Here is a tiny trained network, its code and every weight. The questions are about switching its units off for an input and a class, where a switched-off unit gives its printed mean instead of its output.

import numpy as np


def w(rows, s, z=0):
    codes = np.array(rows[::2]) - 128.0
    scale = np.full(codes.shape[1], s)
    scale[-1] = z or s
    return codes * scale


def norm(h):
    return h / np.sqrt((h * h).mean(-1, keepdims=True) + 1e-5)


def f(y):
    return y / 2 * (1 + np.tanh(0.7978845608 * (y + 0.044715 * y**3)))


def log_softmax(a):
    a = a - a.max(-1, keepdims=True)
    return a - np.log(np.exp(a).sum(-1, keepdims=True))


def net(x, mask):
    res = np.array(x, float).reshape(1, 8) / 4 @ E
    u = 0
    for l in range(4):
        y = f(norm(res) @ A[l][:, :-1].T + A[l][:, -1])
        res = res + np.where(mask[u : u + 7], y, B[l][:, -1]) @ B[l][:, :-1]
        u += 7
    return log_softmax(norm(res)[-1] @ U[:, :-1].T + U[:, -1])


A, B = {}, {}
E = w([
[94,196,212,113,154,195,76,175,120,147,77],'x0',
[178,84,122,51,131,191,102,129,119,138,186],'x1',
[36,119,134,126,78,144,158,145,142,120,191],'x2',
[146,187,114,80,121,78,162,174,66,173,157],'x3',
[128,128,128,129,125,130,126,129,127,128,129],'x4',
[131,128,132,130,120,129,127,128,124,129,126],'x5',
[117,73,161,161,156,120,88,155,96,155,142],'x6',
[146,102,158,146,180,185,255,119,109,188,137],'x7',
],0.0024)
A[0] = w([
[112,223,116,36,158,35,167,178,45,169,188,30],'L0N1',
[101,232,200,138,135,220,72,167,119,138,95,120],'L0N2',
[191,225,96,30,33,167,246,131,255,54,40,137],'L0N3',
[60,205,111,240,148,52,177,141,170,109,95,146],'L0N4',
[127,229,219,140,165,181,106,178,107,114,126,7],'L0N5',
[114,58,173,182,156,193,85,46,209,82,79,34],'L0N6',
[91,16,158,206,209,83,56,197,23,150,153,195],'L0N7',
],0.0026,0.0019)
B[0] = w([
[163,75,69,189,53,208,118,192,148,130,74,189],'L0N1',
[86,17,87,67,104,66,181,97,167,117,87,216],'L0N2',
[14,59,101,195,233,167,39,72,1,168,199,211],'L0N3',
[180,106,139,111,99,169,74,122,165,196,201,218],'L0N4',
[73,81,53,73,149,106,151,145,147,169,58,138],'L0N5',
[178,154,32,158,51,201,112,207,81,150,96,165],'L0N6',
[45,132,88,149,146,164,114,51,27,135,166,250],'L0N7',
],0.0034,0.0017)
A[1] = w([
[147,115,204,111,120,134,114,209,161,105,111,125],'L1N1',
[149,68,148,2,132,192,85,132,99,98,186,142],'L1N2',
[252,139,108,139,239,86,87,112,106,149,20,114],'L1N3',
[117,163,167,149,130,108,100,103,92,132,88,237],'L1N4',
[147,181,90,102,127,148,155,59,216,31,113,38],'L1N5',
[61,196,147,238,109,44,146,101,143,173,57,98],'L1N6',
[191,212,74,94,116,71,149,244,64,192,120,7],'L1N7',
],0.0032,0.0019)
B[1] = w([
[95,177,75,83,125,108,165,98,168,149,165,96],'L1N1',
[156,215,77,203,133,103,94,183,195,210,174,255],'L1N2',
[99,132,174,39,82,171,131,121,151,20,214,244],'L1N3',
[124,147,87,93,125,150,156,94,104,150,213,229],'L1N4',
[71,94,130,152,154,143,103,184,52,179,116,80],'L1N5',
[230,140,54,73,167,197,50,210,182,216,252,207],'L1N6',
[123,100,71,147,30,202,169,235,76,127,79,168],'L1N7',
],0.0038,0.0014)
A[2] = w([
[163,69,176,204,118,197,91,122,194,66,57,25],'L2N1',
[122,135,83,100,54,49,71,150,149,52,160,168],'L2N2',
[76,176,70,94,133,143,114,91,2,101,160,185],'L2N3',
[69,127,119,139,55,111,193,206,136,128,194,188],'L2N4',
[209,43,96,186,105,70,131,62,117,104,156,113],'L2N5',
[163,53,61,156,83,53,171,93,143,97,117,6],'L2N6',
[102,156,205,95,149,183,64,134,130,168,17,64],'L2N7',
],0.0035,0.0018)
B[2] = w([
[196,95,54,132,27,159,133,189,81,145,44,123],'L2N1',
[129,203,186,121,134,107,129,91,166,180,48,246],'L2N2',
[80,3,135,188,133,166,45,129,40,126,68,242],'L2N3',
[164,104,195,89,98,199,69,118,145,95,60,253],'L2N4',
[24,155,102,32,139,107,166,217,153,131,110,204],'L2N5',
[55,101,98,71,202,107,187,227,151,176,134,124],'L2N6',
[49,63,36,52,140,38,248,222,115,190,181,146],'L2N7',
],0.0037,0.0022)
A[3] = w([
[112,137,194,65,121,128,89,65,108,136,53,243],'L3N1',
[145,68,51,174,124,139,122,72,221,112,114,116],'L3N2',
[103,74,254,105,71,182,118,87,205,42,146,206],'L3N3',
[146,87,83,164,35,188,109,154,159,105,58,2],'L3N4',
[75,112,153,33,148,119,156,179,159,139,89,98],'L3N5',
[207,164,154,181,171,134,145,153,193,195,195,178],'L3N6',
[165,125,190,162,177,184,246,98,115,143,118,84],'L3N7',
],0.0042,0.00097)
B[3] = w([
[159,101,111,199,159,76,216,61,152,61,114,228],'L3N1',
[139,137,143,88,67,159,120,199,55,227,76,178],'L3N2',
[242,214,141,77,241,120,201,164,53,21,205,231],'L3N3',
[184,91,201,138,90,103,243,177,49,170,76,250],'L3N4',
[147,63,69,108,132,36,220,132,202,97,171,207],'L3N5',
[146,200,74,69,33,179,34,121,226,153,154,169],'L3N6',
[78,157,204,213,78,2,26,68,158,65,9,219],'L3N7',
],0.0037,0.002)
U = w([
[31,36,29,17,170,27,243,198,239,184,132,88],'0',
[203,93,152,153,18,209,167,254,35,193,8,127],'1',
[209,227,90,80,102,234,14,124,248,245,249,37],'2',
[106,166,202,189,125,66,65,42,184,84,64,236],'3',
[42,37,81,216,223,179,47,67,23,177,149,2],'4',
[213,178,178,83,198,134,185,133,112,34,170,154],'5',
],0.0064,0.0025)

Each question gives the input, the list of numbers given to net, and the class t.
The units are the neurons (one row each of A and B). Each row of codes is followed by its name. A weight is (code - 128) times the scale printed after its matrix; where a second scale follows, it is the last column's (A, B and U).
mask holds one flag per neuron, layer by layer. A switched-off neuron (its flag False) gives its mean, the last column of its row in B, instead of its output. The means were averaged over made-up inputs and are rounded, as every weight is.
A unit's drop is (log p(t) with every unit on - log p(t) with that unit switched off) / (log p(t) with every unit on - log p(t) with every unit switched off).
The circuit of an input: a set's keep is (log p(t) with only the set's units on - log p(t) with every unit switched off) / (log p(t) with every unit on - log p(t) with every unit switched off). Starting from the 12 units with the biggest drops (on a tie, the unit counted first), units are removed one at a time, each time the one whose removal leaves the highest keep (on an exact tie, the one counted first), for as long as the keep stays at least 0.8.
units of the circuit, in order: the units of the circuit, biggest drop first
most important unit: the unit with the biggest drop
k most important neurons of layer l: the k neurons of layer l with the biggest drops, biggest first
drop of u: that unit's drop, to one decimal
input [-7,5,-2,-1,-8,1,6,-5], class 0: units of the circuit, in order	(L2N5)
input [1,-7,8,1,3,2,1,-3], class 5: units of the circuit, in order	(L3N3, L2N4)
input [-6,-7,3,1,2,-7,-3,-2], class 2: units of the circuit, in order	(L1N6, L0N2)
input [-7,3,-5,-1,-8,0,-2,-2], class 0: 2 most important neurons of layer 2	(L2N5, L2N6)
input [0,0,6,1,-7,6,-5,-5], class 5: 3 most important neurons of layer 0	(L0N7, L0N6, L0N5)
input [-1,5,-6,-3,8,-6,5,-4], class 5: units of the circuit, in order	(L1N3, L3N3)
input [8,3,-3,-5,-3,-8,-6,7], class 0: units of the circuit, in order	(L2N7, L3N5)
input [8,7,7,7,1,-7,-7,-4], class 0: units of the circuit, in order	(L0N2, L3N5)
input [5,-2,8,-8,4,-7,5,6], class 1: units of the circuit, in order	(L2N1, L0N3)
input [-7,1,8,6,1,2,5,7], class 5: units of the circuit, in order	(L2N4, L0N3, L2N7, L3N3)
input [6,7,8,3,-4,-4,4,4], class 5: 3 most important neurons of layer 3	(L3N3, L3N5, L3N2)
input [-2,1,6,3,8,4,1,-5], class 5: units of the circuit, in order	(L3N3, L2N4)
input [4,3,-3,4,-8,1,5,-1], class 4: 3 most important neurons of layer 0	(L0N7, L0N6, L0N2)
input [-5,3,-6,-6,-4,-8,3,4], class 1: units of the circuit, in order	(L3N2)
input [-7,1,-6,-6,-4,8,-7,4], class 0: 2 most important neurons of layer 0	(L0N7, L0N1)
input [1,2,2,-5,2,-6,4,6], class 3: 3 most important neurons of layer 0	(L0N1, L0N3, L0N7)
input [-5,-4,2,2,-1,3,-8,-5], class 4: 2 most important neurons of layer 0	(L0N3, L0N2)
input [-3,-7,5,-5,1,7,-5,5], class 2: 3 most important neurons of layer 1	(L1N6, L1N3, L1N7)
input [6,-8,-7,3,-3,-6,-8,2], class 2: 2 most important neurons of layer 0	(L0N7, L0N4)
input [3,6,7,4,-8,-4,1,4], class 5: 2 most important neurons of layer 0	(L0N4, L0N3)
input [0,5,-6,-6,-3,-7,-1,1], class 1: units of the circuit, in order	(L2N1)
input [-6,0,1,-5,-1,3,-7,7], class 3: 4 most important neurons of layer 0	(L0N2, L0N7, L0N1, L0N5)
input [-6,-2,2,-7,-2,1,-4,7], class 1: 3 most important neurons of layer 0	(L0N2, L0N6, L0N7)
input [-8,-2,6,-8,0,4,0,-8], class 0: 4 most important neurons of layer 2	(L2N5, L2N6, L2N2, L2N3)
input [-6,2,-8,-8,2,1,-2,4], class 1: 2 most important neurons of layer 2	(L2N1, L2N4)
input [7,-4,-1,0,-6,7,7,8], class 3: 3 most important neurons of layer 2	(L2N5, L2N6, L2N3)
input [6,2,8,-5,1,5,6,3], class 5: most important unit	L3N3
input [-7,1,0,-1,0,2,-8,1], class 4: drop of L2N3	0.2
input [3,-7,0,-2,-7,4,4,-2], class 2: drop of L1N6	0.9
